Here is a tiny trained network, its code and every weight. The questions are about switching its units off for an input and a target symbol, where a switched-off unit gives its printed mean instead of its output.

import numpy as np


def w(rows, s, z=0):
    codes = np.array(rows[::2]) - 128.0
    scale = np.full(codes.shape[1], s)
    scale[-1] = z or s
    return codes * scale


def f(y):
    return np.maximum(y, 0)


def softmax(a):
    e = np.exp(a - a.max(-1, keepdims=True))
    return e / e.sum(-1, keepdims=True)


def log_softmax(a):
    a = a - a.max(-1, keepdims=True)
    return a - np.log(np.exp(a).sum(-1, keepdims=True))


def net(x, mask):
    ids = ['βγδεζηθμξστφψω'.index(c) for c in x.split()]
    T = len(ids)
    res = E[ids] + P[:T]
    u = 0
    for l in range(2):
        r = res
        for j in range(3):
            rows = slice(2 * j, 2 * j + 2)
            q, k, v = (r @ M[l][rows].T for M in (Q, K, V))
            z = softmax(np.where(np.tri(T) > 0, q @ k.T / 2**0.5, -1e9)) @ v
            o = O[l][rows]
            res = res + np.where(mask[u + j], z, o[:, -1]) @ o[:, :-1]
        u += 3
        y = f(res @ A[l][:, :-1].T + A[l][:, -1])
        res = res + np.where(mask[u : u + 4], y, B[l][:, -1]) @ B[l][:, :-1]
        u += 4
    return log_softmax(res[-1] @ U[:, :-1].T + U[:, -1])


Q, K, V, O, A, B = {}, {}, {}, {}, {}, {}
E = w([
[129,139,141,170],'β',
[115,179,157,170],'γ',
[248,127,206,75],'δ',
[124,135,138,143],'ε',
[120,132,138,136],'ζ',
[119,179,111,106],'η',
[101,194,163,127],'θ',
[122,158,121,131],'μ',
[134,95,115,145],'ξ',
[128,110,122,112],'σ',
[140,118,81,98],'τ',
[116,126,125,77],'φ',
[140,113,129,185],'ψ',
[112,187,138,105],'ω',
],0.017)
P = w([
[48,95,142,107],'0',
[142,151,100,162],'1',
[92,55,196,64],'2',
[31,146,77,173],'3',
[203,119,158,117],'4',
[1,78,249,169],'5',
],0.009)
Q[0] = w([
[138,152,103,120],'L0H0',
[181,129,159,119],'L0H0',
[252,188,90,97],'L0H1',
[179,101,189,87],'L0H1',
[102,148,99,139],'L0H2',
[95,109,100,146],'L0H2',
],0.04)
K[0] = w([
[102,117,137,127],'L0H0',
[87,130,98,144],'L0H0',
[1,102,86,141],'L0H1',
[141,179,79,155],'L0H1',
[98,142,110,134],'L0H2',
[88,110,115,140],'L0H2',
],0.046)
V[0] = w([
[136,76,223,80],'L0H0',
[190,175,124,124],'L0H0',
[133,78,201,248],'L0H1',
[154,7,42,127],'L0H1',
[89,67,110,152],'L0H2',
[173,75,207,90],'L0H2',
],0.018)
O[0] = w([
[181,135,133,244,221],'L0H0',
[186,100,73,89,89],'L0H0',
[80,251,45,102,123],'L0H1',
[211,212,204,69,2],'L0H1',
[84,175,171,81,135],'L0H2',
[164,166,107,221,163],'L0H2',
],0.013,0.0046)
A[0] = w([
[25,37,183,121,111],'L0N0',
[150,254,60,228,39],'L0N1',
[97,204,52,69,31],'L0N2',
[238,98,115,182,2],'L0N3',
],0.0058,0.0056)
B[0] = w([
[218,81,2,83,254],'L0N0',
[114,17,178,65,240],'L0N1',
[91,31,221,105,180],'L0N2',
[55,229,74,23,198],'L0N3',
],0.0075,0.0087)
Q[1] = w([
[204,126,89,142],'L1H0',
[112,69,111,254],'L1H0',
[208,135,207,139],'L1H1',
[171,119,90,152],'L1H1',
[68,58,121,189],'L1H2',
[116,54,39,85],'L1H2',
],0.027)
K[1] = w([
[152,25,71,204],'L1H0',
[73,94,10,128],'L1H0',
[194,83,175,168],'L1H1',
[199,157,120,119],'L1H1',
[105,3,119,202],'L1H2',
[173,136,60,196],'L1H2',
],0.023)
V[1] = w([
[139,118,131,167],'L1H0',
[112,107,124,141],'L1H0',
[167,219,3,90],'L1H1',
[78,36,183,171],'L1H1',
[104,79,155,181],'L1H2',
[156,194,119,35],'L1H2',
],0.005)
O[1] = w([
[108,98,128,114,128],'L1H0',
[118,123,151,126,176],'L1H0',
[51,110,213,167,77],'L1H1',
[198,193,96,76,240],'L1H1',
[218,178,83,46,201],'L1H2',
[4,74,206,248,3],'L1H2',
],0.0039,0.0058)
A[1] = w([
[116,126,7,198,28],'L1N0',
[107,121,63,118,172],'L1N1',
[25,208,101,86,148],'L1N2',
[134,154,104,111,255],'L1N3',
],0.011,0.0067)
B[1] = w([
[139,154,213,59,255],'L1N0',
[54,126,117,174,238],'L1N1',
[206,132,46,76,217],'L1N2',
[103,152,174,253,194],'L1N3',
],0.014,0.015)
U = w([
[73,184,193,213,254],'β',
[54,103,105,194,220],'γ',
[221,60,79,151,115],'δ',
[119,107,18,123,112],'ε',
[94,158,72,168,186],'ζ',
[49,145,174,61,61],'η',
[127,254,163,48,100],'θ',
[94,61,140,66,104],'μ',
[96,158,54,170,170],'ξ',
[142,117,94,15,41],'σ',
[166,101,204,35,20],'τ',
[103,129,124,107,100],'φ',
[125,24,70,94,60],'ψ',
[32,153,79,58,98],'ω',
],0.006,0.0061)

Each question gives the input, a string of symbols that net reads in full, and the target symbol t.
The units are the heads (2 rows each of Q, K, V and O) and the neurons (one row each of A and B). Each row of codes is followed by its name. A weight is (code - 128) times the scale printed after its matrix; where a second scale follows, it is the last column's (O, A, B and U).
mask holds one flag per unit, layer by layer, with each layer's heads first. A switched-off unit (its flag False) gives its mean, the last column of its rows in O or B, instead of its output. The means were averaged over made-up inputs and are rounded, as every weight is.
A unit's drop is (log p(t) with every unit on - log p(t) with that unit switched off) / (log p(t) with every unit on - log p(t) with every unit switched off).
The circuit of an input: a set's keep is (log p(t) with only the set's units on - log p(t) with every unit switched off) / (log p(t) with every unit on - log p(t) with every unit switched off). Starting from the 12 units with the biggest drops (on a tie, the unit counted first), units are removed one at a time, each time the one whose removal leaves the highest keep (on an exact tie, the one counted first), for as long as the keep stays at least 0.8.
units of the circuit, in order: the units of the circuit, biggest drop first
unit that matters most: the unit with the biggest drop
k most important neurons: the k neurons with the biggest drops, biggest first
k most important neurons of layer l: the k neurons of layer l with the biggest drops, biggest first
input σ γ ω ξ σ ω, target β: 3 most important neurons : (L1N2 L0N3 L1N0)
input μ β φ, target ε: units of the circuit, in order : (L1N2 L0H1 L1N0)
input δ ξ γ ζ ψ σ, target β: 4 most important neurons : (L1N2 L0N3 L0N2 L0N0)
input β μ φ ψ ξ, target σ: most important neuron : (L1N2)
input ξ ψ φ η, target δ: units of the circuit, in order : (L0H1 L1N0 L1N1)
input ξ ζ φ ω ξ, target μ: units of the circuit, in order : (L0H1 L1N0 L1N2 L0N0)
input σ ψ θ ω τ φ, target τ: 2 most important neurons : (L1N1 L1N3)
input ξ θ γ, target η: 2 most important neurons : (L1N0 L1N1)
input η η γ σ, target ω: units of the circuit, in order : (L0H1 L0H2)
input γ ψ ε, target σ: units of the circuit, in order : (L0H1 L1N2 L0H0)
input ψ φ ψ, target δ: units of the circuit, in order : (L0H1 L1N0)
input θ τ δ ξ, target β: 4 most important neurons : (L1N2 L0N3 L0N2 L0N0)
input ψ μ σ ε, target β: units of the circuit, in order : (L0H0 L1N2)
input γ δ σ ψ, target β: unit that matters most : L0H0
input φ ψ ψ ψ η, target σ: units of the circuit, in order : (L0H1 L1N2 L0H0)
input ζ φ θ β, target η: 3 most important neurons : (L1N0 L1N1 L0N0)
input ζ η ξ φ, target θ: 3 most important neurons : (L1N1 L1N2 L0N0)
input η φ ω ξ ζ, target θ: 3 most important neurons : (L1N1 L0N0 L1N2)
input θ ψ ζ β δ, target β: units of the circuit, in order : (L0H2 L1N3 L0N3)
input φ θ φ ξ τ β, target τ: units of the circuit, in order : (L0H1)
input ψ φ γ φ, target ω: 4 most important neurons : (L1N0 L1N1 L1N2 L0N0)
input γ μ ξ β μ τ, target γ: units of the circuit, in order : (L1N2 L1N0)
input τ η ψ ψ γ τ, target ω: units of the circuit, in order : (L0H1 L0H2)
input γ ξ φ σ ζ, target β: units of the circuit, in order : (L0H1 L1H2)
input τ γ γ φ μ, target δ: 2 most important neurons : (L1N0 L1N1)
input φ γ φ, target ω: units of the circuit, in order : (L0H1 L1N0 L1N1)
input τ ξ β, target θ: 2 most important neurons of layer 1 : (L1N1 L1N2)
input γ δ δ σ τ, target β: unit that matters most : L0N3
